Below is a small trained network, with its code and all its weights. Each question gives an input and a class and asks what happens when units are switched off, that is, made to give their printed mean instead of their output.

import numpy as np


def w(rows, s, z=0):
    codes = np.array(rows[::2]) - 128.0
    scale = np.full(codes.shape[1], s)
    scale[-1] = z or s
    return codes * scale


def f(y):
    return y / 2 * (1 + np.tanh(0.7978845608 * (y + 0.044715 * y**3)))


def log_softmax(a):
    a = a - a.max(-1, keepdims=True)
    return a - np.log(np.exp(a).sum(-1, keepdims=True))


def net(x, mask):
    res = np.array(x, float).reshape(1, 7) / 4 @ E
    y = f(res @ A[0][:, :-1].T + A[0][:, -1])
    res = res + np.where(mask, y, B[0][:, -1]) @ B[0][:, :-1]
    return log_softmax(res[-1] @ U[:, :-1].T + U[:, -1])


A, B = {}, {}
E = w([
[15,4,192,7,89,63,84,226,133,93],'x0',
[101,126,43,2,185,146,194,54,39,191],'x1',
[96,212,43,125,66,175,66,151,45,31],'x2',
[79,189,199,134,54,34,173,20,125,64],'x3',
[134,129,129,127,128,130,126,126,126,130],'x4',
[205,71,105,77,110,157,87,62,240,11],'x5',
[198,8,143,178,65,207,250,163,35,106],'x6',
],0.0072)
A[0] = w([
[185,53,89,93,122,165,90,58,210,67,130],'neuron 0',
[62,119,177,140,56,62,152,52,102,102,70],'neuron 1',
[80,93,133,17,78,86,106,168,135,195,62],'neuron 2',
[145,101,197,101,163,114,163,131,176,175,33],'neuron 3',
[66,191,110,202,162,111,41,143,210,143,246],'neuron 4',
[135,49,170,142,90,138,208,206,25,104,33],'neuron 5',
[175,172,96,112,58,117,71,192,86,76,69],'neuron 6',
[70,112,29,1,189,149,172,62,35,185,90],'neuron 7',
[178,152,218,154,43,74,91,69,118,92,128],'neuron 8',
[84,114,161,164,185,126,108,150,66,194,72],'neuron 9',
[124,92,85,80,200,199,103,209,143,169,65],'neuron 10',
[84,192,133,176,142,129,166,155,71,255,144],'neuron 11',
[110,133,80,104,108,121,58,123,13,71,68],'neuron 12',
[74,217,136,110,182,73,29,165,172,172,28],'neuron 13',
[93,146,173,114,85,81,172,44,114,110,28],'neuron 14',
[88,155,165,186,139,29,125,195,35,165,2],'neuron 15',
[89,182,107,130,97,193,99,176,116,43,138],'neuron 16',
[98,147,192,249,104,121,81,211,119,139,158],'neuron 17',
[176,158,129,35,168,79,48,119,139,161,153],'neuron 18',
[78,69,168,84,38,110,108,213,124,129,21],'neuron 19',
[164,79,198,105,165,108,206,141,255,169,73],'neuron 20',
[192,122,83,113,234,178,104,201,162,111,155],'neuron 21',
[164,98,210,139,221,69,169,108,143,216,102],'neuron 22',
[191,53,153,204,60,187,165,137,90,98,178],'neuron 23',
[181,93,139,175,91,157,15,208,159,171,108],'neuron 24',
],0.0085,0.0038)
B[0] = w([
[214,51,68,56,19,82,39,136,81,111,217],'neuron 0',
[93,136,88,95,166,167,181,172,196,112,201],'neuron 1',
[195,218,93,171,105,135,109,51,155,201,216],'neuron 2',
[68,131,94,184,211,147,93,172,59,70,175],'neuron 3',
[157,144,189,128,108,101,176,84,93,155,248],'neuron 4',
[159,173,213,98,120,106,157,177,71,102,213],'neuron 5',
[69,123,96,200,221,113,94,156,79,77,171],'neuron 6',
[99,13,194,229,138,25,160,54,216,131,246],'neuron 7',
[65,124,64,108,144,122,163,125,221,122,207],'neuron 8',
[145,55,69,41,90,100,143,145,113,87,180],'neuron 9',
[72,181,86,92,156,179,235,201,200,57,200],'neuron 10',
[152,133,73,58,44,140,30,114,131,167,225],'neuron 11',
[81,152,112,194,196,169,44,155,83,120,181],'neuron 12',
[180,173,237,84,184,89,162,148,59,51,239],'neuron 13',
[74,187,56,63,184,193,197,199,182,121,181],'neuron 14',
[133,35,37,22,78,117,89,131,111,73,195],'neuron 15',
[79,111,117,201,151,145,62,182,67,170,186],'neuron 16',
[111,47,128,151,73,74,134,72,175,173,210],'neuron 17',
[183,150,192,113,122,116,135,128,98,100,207],'neuron 18',
[240,255,104,197,54,163,101,83,186,213,212],'neuron 19',
[68,109,108,202,174,178,42,173,52,118,221],'neuron 20',
[102,124,92,53,150,182,189,106,155,215,200],'neuron 21',
[111,132,77,216,195,139,85,125,51,92,218],'neuron 22',
[182,186,236,108,138,154,156,116,111,103,219],'neuron 23',
[22,79,126,115,135,125,205,103,218,137,196],'neuron 24',
],0.0078,0.012)
U = w([
[21,143,94,211,193,176,42,177,17,124,68],'0',
[142,77,55,20,57,122,50,154,97,96,90],'1',
[20,181,79,62,175,190,227,176,189,143,61],'2',
[57,66,182,207,100,88,147,110,193,146,193],'3',
[157,196,238,87,147,130,170,152,39,101,1],'4',
[198,254,60,201,94,200,112,38,125,242,212],'5',
],0.0099,0.0053)

Each question gives the input, the list of numbers given to net, and the class t.
The units are the neurons (one row each of A and B). Each row of codes is followed by its name. A weight is (code - 128) times the scale printed after its matrix; where a second scale follows, it is the last column's (A, B and U).
mask holds one flag per neuron, in row order. A switched-off neuron (its flag False) gives its mean, the last column of its row in B, instead of its output. The means were averaged over made-up inputs and are rounded, as every weight is.
A unit's drop is (log p(t) with every unit on - log p(t) with that unit switched off) / (log p(t) with every unit on - log p(t) with every unit switched off).
The circuit of an input: a set's keep is (log p(t) with only the set's units on - log p(t) with every unit switched off) / (log p(t) with every unit on - log p(t) with every unit switched off). Starting from the 12 units with the biggest drops (on a tie, the unit counted first), units are removed one at a time, each time the one whose removal leaves the highest keep (on an exact tie, the one counted first), for as long as the keep stays at least 0.8.
units of the circuit, in order: the units of the circuit, biggest drop first
most important unit: the unit with the biggest drop
k most important neurons: the k neurons with the biggest drops, biggest first
drop of u: that unit's drop, to one decimal
input [0,-3,1,6,5,-6,5], class 1: units of the circuit, in order => (neuron 15)
input [7,-7,-4,8,4,4,-7], class 2: 3 most important neurons => (neuron 8; neuron 1; neuron 14)
input [6,0,6,0,5,1,-3], class 0: 2 most important neurons => (neuron 6; neuron 12)
input [-3,-5,8,-6,4,6,-8], class 0: 3 most important neurons => (neuron 16; neuron 6; neuron 23)
input [6,-1,-5,4,-1,3,-4], class 5: units of the circuit, in order => (neuron 2; neuron 19)
input [6,1,6,-6,5,-7,-8], class 4: 3 most important neurons => (neuron 13; neuron 4; neuron 0)
input [-3,-5,-7,2,3,-8,-2], class 1: 2 most important neurons => (neuron 15; neuron 11)
input [4,5,-3,3,1,3,-3], class 3: 2 most important neurons => (neuron 7; neuron 19)
input [1,-4,-3,6,6,5,2], class 2: units of the circuit, in order => (neuron 8; neuron 7)
input [8,0,8,-1,0,-2,7], class 0: 3 most important neurons => (neuron 12; neuron 6; neuron 16)
input [-4,5,-5,-7,3,5,-4], class 2: 3 most important neurons => (neuron 10; neuron 21; neuron 11)
input [7,6,-5,-4,1,-7,-3], class 1: 2 most important neurons => (neuron 9; neuron 15)
input [-7,-8,-2,1,-3,-7,7], class 3: 4 most important neurons => (neuron 17; neuron 0; neuron 13; neuron 19)
input [-3,-2,-6,-2,3,3,7], class 4: units of the circuit, in order => (neuron 23)
input [1,-6,6,-2,6,-4,7], class 4: 4 most important neurons => (neuron 23; neuron 5; neuron 20; neuron 7)
input [6,-4,-5,7,1,-1,0], class 2: 2 most important neurons => (neuron 1; neuron 14)
input [-5,-1,3,-5,-1,-4,-4], class 2: 4 most important neurons => (neuron 19; neuron 2; neuron 0; neuron 21)
input [-4,5,5,2,7,1,1], class 0: drop of neuron 19 => 0.4
input [5,-2,0,-1,8,-4,-3], class 5: drop of neuron 2 => 0.5
input [-2,5,-4,8,3,1,2], class 2: most important unit => neuron 14
input [1,-3,-7,8,5,8,-6], class 1: drop of neuron 24 => 0.2
